
[[ 302  293 -282  171   35  -78  259  -18 -141  -76  -28  393  391 -282
  -229 -266   33 -426 -277 -191 -253  261 -301]
 [-254 -184  258  -66 -252   29   54  284 -173  236 -148    5   43 -113
   -20  216   92  193 -171 -148    4  112  -13]
 [ 175   18  -98  -65 -284   57  -52 -130 -335   13   48 -113 -303  -58
   -31  186  256   97  125  108  128 -423   10]
 [-293  113  180    1  153  -90  256 -420   15  295  223  -94 -347   88
  -122  181  193  361  313 -313 -378 -276  188]
 [   5  -32    9  -26  -43   82 -283   17  104  142 -251  234   78   10
  -111  183  268    6 -357  419  113   54  151]
 [  99  103 -179   29  203   13 -191 -248  228  104 -193  334  147   25
  -226   28  259 -110 -334  329  -15   48   70]
 [-149 -107  -25   66  146  -23  141  115  146  170 -196  282  430 -135
  -185  -91  105  -41 -463 -245 -182  419 -337]
 [ 115   21 -101   59  -82  114 -161  -52   13   51  -30  106    7  -44
   -83   84  355   60 -244  275  -51  -46  -46]
 [  54   55 -106   79  164  -74   81  -75   78   99 -247  390  318  -81
  -213  -59  119 -361 -398   26  -48  238 -231]
 [  65  200 -156   74  352  -12 -170 -487  344  145  -83  319   -1  134
  -235   57  351  -85 -224  391 -133  -73  165]
 [  98  -11 -264    4  -58   31  167 -123 -176   -4  185  -93   19 -183
  -162 -109  170  327   40 -435 -212 -131 -304]
 [ 319  197 -103  140 -260  140 -123  -58 -180  -61   91   79 -152  -79
    14  118  413 -143 -119  452  -72 -185    3]
 [-220  149  115 -213   51 -213  163 -253 -182  280 -157  151 -122  -22
  -245  168 -211  113  249 -349   25 -207  446]
 [ 255  398   -4  151 -126  -20   44  -99 -166   15  -32  334  -20 -101
   -81   75  183 -442 -100  350 -137  -25  194]
 [-156  -14  120   72  -99  -26  297  181 -145  155   25   82  174 -199
   -85  -19   64   99 -135 -427 -289  223 -226]
 [  52  -17 -148  -97 -134  -10   48   10 -212   56  -54   42   75 -171
  -176   -7   24  187  -46 -277   11  -72  -74]
 [ 348  263 -330  217   21   96   63 -357  -37 -100  345    3 -121  -96
  -106 -111  451   59   21   73 -387 -216 -223]
 [-324   54  276 -269  -35 -219   55  -16 -178  354 -405  280    5  -23
  -215  282 -304  -35   53 -189  231  -36  540]
 [ 184   89 -106  -29 -156  -20  -23  -46 -224   31 -155  185   10 -110
  -112   79  118 -209 -115  130  128 -112    0]
 [ 243   56 -243  -50 -187  119 -273    8  -99  -29 -113  139   72 -124
  -154   46  217   99 -226  265  129  -91   78]
 [ 244  209   28   33 -405   62  -77  143 -360   -8  -62  153  -85 -160
     0  172  166 -207  -73  319   54 -115  174]
 [  -9 -249 -290  -91   46  116 -109 -254   38   72  100 -208  -95   -3
  -161   14  363  588  -54 -193  -36 -267 -282]
 [ 179  165   -7  126 -224   10  144   61 -270    9   16  144    0 -166
   -25   51  191 -248 -108   66 -125   -5 -117]
 [  83  -27  286    5 -608  -29  245  277 -691   64  -91  -61 -295 -144
   177  327  129 -406   88   64  205 -246 -145]
 [-186  218  178 -234    0 -162  -51 -331 -144  297 -174  147 -307   82
  -200  332 -111  129  299   26  123 -365  731]
 [ 294  238 -394  123  259  -15   -6 -378  151  -33   -4  314  171  -62
  -270 -169  269 -199 -230  120 -182   -2 -169]
 [-187  178    1    1  445 -184   57 -224  343  281 -371  586  400   12
  -360  -44  -67 -256 -375  -40 -138  369  180]
 [-189  166  235 -270 -102 -273  112  -41 -330  291 -433  341  -23  -49
  -214  273 -362 -268  119 -142  297 -108  560]
 [  21  128 -245   53  333  -27  -19 -377  256  114   -2  223  141   -4
  -286  -96  217  128 -172  -50 -248   27  -31]
 [  69   20  124   25 -110   -9 -171   53  -46  137 -403  371   51   28
   -23  271  233 -533 -405  604  269   56   81]
 [ 384  282 -249  215 -149   29  297 -357 -345 -121  417 -122 -326 -120
    -6  -53  417 -122  248  -69 -352 -407 -335]
 [  45   48 -137   96   36   -7  185  -17  -34   60   16  155  215 -173
  -160 -116  147    6 -213 -267 -248  153 -299]
 [ 197  219  -81   49 -146 -106  182  142 -286    3 -218  394  301 -255
  -162  -66  -78 -503 -242  -68    5  198  -98]
 [-132 -287   10 -155 -329   99   21   79 -312  120   98 -335 -231 -108
   -13  188  206  608  123 -346   39 -296 -156]
 [-240  -71  243   -5 -153 -108  408   19 -306  215   40  -80 -142  -86
    -2  157   70   39  125 -457 -168  -71 -208]
 [  -8  -47 -147   88  142  138 -142 -231  237   96  100    5  -15   23
  -125   28  467  360 -217  132 -239  -48 -125]
 [  58  -77  -60 -159 -189   65 -292   -5 -115  104 -246   97  -59  -19
  -107  226  180  105 -160  305  300 -186  185]
 [-248  145  -36  -84  402  -68 -128 -415  381  303 -100  255   56   97
  -342   70   77  393  -70  -52 -219    6  446]
 [ 343  278  -89  216 -298  -40  435  -52 -508 -101  240   27 -143 -226
    30  -45  214 -430  131 -150 -258 -172 -377]
 [  95   -5  290   10 -639   -5  231  300 -705   51  -45  -81 -295 -170
   194  324  144 -355  109   67  161 -240 -117]
 [-178  -58  153   40 -108  -23  324 -112 -226  185  196 -189 -264  -46
    13  144  223  234  191 -369 -269 -206 -196]
 [-106  101   11 -141  -30 -145  185 -132 -232  176  -81  105  -35 -103
  -204   79 -118  100  150 -372  -27 -139  184]
 [-183  143  -83 -131  243  -91   47 -516   80  236  119  -14 -221   58
  -283   82   59  533  298 -323 -228 -326  359]
 [  71  312   64  165 -158 -120  562 -157 -433   43  322  -27 -202 -191
   -26  -18   87 -146  319 -470 -452 -172 -166]
 [-429   82  550 -180  -91 -197  105 -143 -190  439 -257  118 -389  147
   -35  524  -67  -63  248   70  120 -250  647]
 [  56  180  -92    2   98   37 -189 -312  127  122  -26  171 -108   49
  -180  121  266  137  -73  279 -100 -161  290]
 [-121 -218  464  -44 -772  -37  420  566 -864  127 -103 -195 -228 -246
   255  361    3 -268   96 -294  203 -126 -309]
 [ 250   19 -146 -135 -275  -55  -52  -60 -405   -2 -234  112 -104  -94
   -87  158   72 -293  -22  169  380 -317  -17]
 [ 238  151 -248   98   53   69 -159 -142   91    2  -71  269  150  -74
  -176  -28  301 -112 -316  314  -74   39  -41]
 [ -16  -46  309  -10 -574   44  180  158 -594  108   97 -236 -465  -87
   187  378  230   15  255    4   53 -387  -10]
 [ 270  150  -59  106 -128  -24  -34   62 -150    4 -297  413  185 -108
   -66   69  188 -679 -400  443  152  113 -124]
 [ -20    9  179   90 -314   36  271  -79 -389   95  259 -252 -426  -50
   121  238  342   92  255 -110 -198 -350 -167]
 [-231  240  383  -84  -79 -166   50    4 -132  326 -300  364  -53   -3
  -108  314 -120 -241   -4  140   32   40  607]
 [ 103  209 -179  107  167  -48  116 -222   66   64    1  273  160  -90
  -218 -102  155 -106 -166  -69 -256   83  -79]
 [ -63 -214  -10 -144 -226   61  -46  -39 -228  125  -18 -188 -212  -34
   -41  211  219  380   57 -119  130 -307  -80]
 [ -29  346  160    6  164 -231   46 -166   35  235 -439  635  158   19
  -226  159  -95 -681 -238  323   80  164  432]
 [ 458  282 -312  133   11   -4 -121 -171  -41  -95 -216  465  179  -81
  -165  -46  267 -676 -387  542  100   17 -108]
 [ 195  246 -184  156  225  -82   86 -238  114   45 -153  455  244  -54
  -222  -91  184 -499 -337  186 -140  162 -135]
 [ 158   33 -210  217 -109   36  398  123 -217  -67  216   22  259 -318
   -89 -252  198  -10 -181 -515 -420  200 -662]
 [ -19   88 -189  127  373  -80  161 -279  260  130  -84  334  303  -36
  -273 -161  181 -154 -330 -150 -280  235 -286]
 [ 550  400 -420  194  -44  -15  102 -171 -194 -187   29  364  199 -237
  -183 -228  183 -531 -202  151 -152    3 -240]
 [ 551  448 -336  343  -77   84  136 -247 -145 -197  312  186  -26 -173
   -62 -169  444 -382  -92  263 -410 -101 -272]
 [ 161   -1  -99 -136 -308  -71   90   52 -470   21 -159   58  -37 -181
   -99   94  -29 -146   35 -151  239 -209  -79]
 [-193  -59 -182  -92  190   16  118 -498   58  178  349 -310 -293   26
  -212   18  259  867  330 -557 -357 -396  -33]
 [ 312  115 -292  181  145   57 -108 -285  143  -35  -76  288   99    9
  -134  -41  461 -379 -389  451  -50    1 -296]
 [-308  -44  348  -24 -183  -92  376  -77 -323  275  134 -181 -360  -13
    32  278  114  192  302 -395 -199 -247    2]
 [-122  327  140   12   96 -128  125 -200   -3  222  -64  297  -11  -39
  -207  103  -24  -35   56  -62 -236   19  435]
 [ 132  496  -86   11  211 -173  -17 -327   52  132 -217  558  134  -35
  -310   13  -81 -393  -86  212  -81   38  511]
 [  33   77   95 -212 -298  -75  -97  -60 -379  146 -257  106 -248  -25
   -85  332  -24  -99  130  184  349 -352  419]
 [-116 -238  -34 -248 -298   40  -86  178 -298  137 -152 -118   -3 -163
  -130  151  -17  496  -11 -329  205 -151   27]
 [ -40 -160  -28  -84  -76   78 -163  -98  -25  138  -86  -38 -122   17
   -78  189  306  262 -119  132   98 -187  -15]
 [-113 -250   13 -134 -133   75 -160   38  -63  164 -175  -35  -47   -5
   -76  209  236  279 -188   61  174 -110  -54]]

[  41  107 -122    3   51   51  -75 -120 -131   36 -248  -50 -122  -19
  129  -49  -56   30  111  126  -49  -35   -1 -258  -78]  69
[ -30  -11  -54  131  156  -81   68  -83  -40  -45  -84  -14  222   93
  150    9  132   51 -117 -177  -12  128 -151  -98  161]  40
[ 104  111   37   24 -157   84  189  -22  -87  -97  -34   14  148  -58
   -7   48  -12   -3 -170  -88   18   35   41  107  110]  57
[ 183  216  119  -68 -379  290  228   81  -91 -108 -262 -149   44 -225
  -23   -4 -149   82 -112   27   42  -82   86  201    7]  11
[   9 -222   72   89  288  -81   96   76  123 -104  192   18  143  178
   13  231  118 -145 -201 -158   16  168 -161  127   38]  42
[ 183  207   71 -126 -177  288  102   23  -73  -82 -386 -134  -38 -214
  112  -31 -145   54   -3  185  -33  -74   54   30  -80]  36
[  -1  -60  -36   25   13   58  -87  -47  -38   10  -93 -117 -155   21
   17    6  -69  -34   61   42   15  -10   39  -70 -130]  4
[  61  -61  -77   44  -80   67  -45  -56 -181   71  -88  -36 -348   -8
  -30    2  -97   27   57   79   22    0  -43  -71 -139]  20
[  45  139  -38   -5 -185   65    2  -13  -24  -42   94  -53    3   -3
 -151  113 -153 -158   28    5   30 -136  300  -37  -91]  31
[  78  163  105   -1  -93  147  209  103   66 -156 -181 -163  331  -77
   66   75  -12   18 -149 -110   17  -28    7  113  105]  35
[  46  -90  -90   52  133   33  -52  -50 -141   74 -230  -54 -293   27
  131  -13  -11   85   64   93  -22   56 -226 -169 -110]  29
[ -41  -74 -185  193  -83 -155  -43 -136 -201   98  269   98 -197  164
 -179   79  -30  -61    0 -148   60   15   55 -138   -7]  0
[ 217  163   75 -201  -30  217   39 -174  -92 -143 -229  105   -1 -187
  172  -57  -74 -106  -75  293 -127   75  210   50  -53]  27
[ -31 -205  -33  137  172 -109    1  102   68    2  279  -34  -72  223
 -139  269    8 -162  -50 -155   68   31  -79    1  -81]  28
[  18  -27  -69   68 -131   28  -27 -104 -158   32  -19  -30 -183    6
  -50  -23  -64   11    2  -20   33   18   54  -34  -50]  18
[  24 -217  -36   46  304  -94  -72  -88    1  -21  142  105 -118  163
   51  133   63 -164  -57   26  -42  163  -69  -50  -76]  12
[ -64 -336 -113  199  302 -164  -81   56  -26  111  172  -37 -304  274
  -54  202   50  -46   23 -118   60   92 -308 -132 -127]  5
[  83 -142   52   51   63  -14  119 -105  -77  -90  102  139   42   43
   46   55   89  -57 -241  -84  -14  230  -65  172  103]  67
[ 133  382   59 -124 -269  268  128  -37  -41 -141 -400 -161  255 -245
  130  -86 -123   42  -20  100  -40 -130  229  -11   37]  33
[ 183   97  135 -119   25  156  162   -6   49 -198  -54   55  208  -85
   90  107  -12 -145 -191   86  -64   78  107  177   32]  66
[ 104   86  173  -55 -196  183  185    9   40 -197  -99  -90  272 -134
   26    6  -28  -38 -218  -70   12   55  151  288   87]  45
[  47    0   20   10 -260  134    8   15  -71  -14  -15 -142 -175  -55
 -137   30 -155  -38    7   -3   70  -74  156   98 -130]  2
[ 107  121   52   -1 -136   91  163   22  -15 -116   27  -10  159  -38
  -49  115  -48  -86 -140  -59   21  -15  119  112   52]  53
[   5    9  -78   76 -110   -4  -23   60  -21   25  195  -76 -141   99
 -220  192 -139 -147   58  -55   82 -138  155  -62 -141]  10
[ 109   61   -3   73 -259  113  180  -13 -211   -5 -124  -25  -90  -87
  -28  -12  -47  134 -119  -77   53   26  -95   91   66]  56
[ 179  169   87   81 -316  159  405  139 -146  -89 -110  -26  171 -114
  -52  102  -12  155 -275 -196   84   11 -179  228  213]  61
[  12 -122 -117  124   48  -15  -40    5 -153  113  -66  -62 -337   91
  -20   64  -41   67   64   -8   46    5 -209 -151 -118]  19
[  77   56    7    3   44  117   65   65  -15  -35 -250 -136  -10  -34
  106   56  -37   45   -1   36   -4  -25 -122  -65  -45]  70
[   0   94  -30   43  -98   67   17 -112  -85  -41 -229 -115  104  -58
  109 -108   -5   78  -33  -53   -5   18   45  -57   58]  54
[ 138  195  -74  -41 -230  121   31 -128 -212   -3  -83   62 -148 -105
  -35  -14 -141  -39   21  136  -24  -67  201  -84  -60]  32
[  61  185  -67  -48  -47   64  -56  -64  -18  -44    1  -23   13   -4
  -41   90 -132 -173   86  109  -30 -130  285 -156 -118]  14
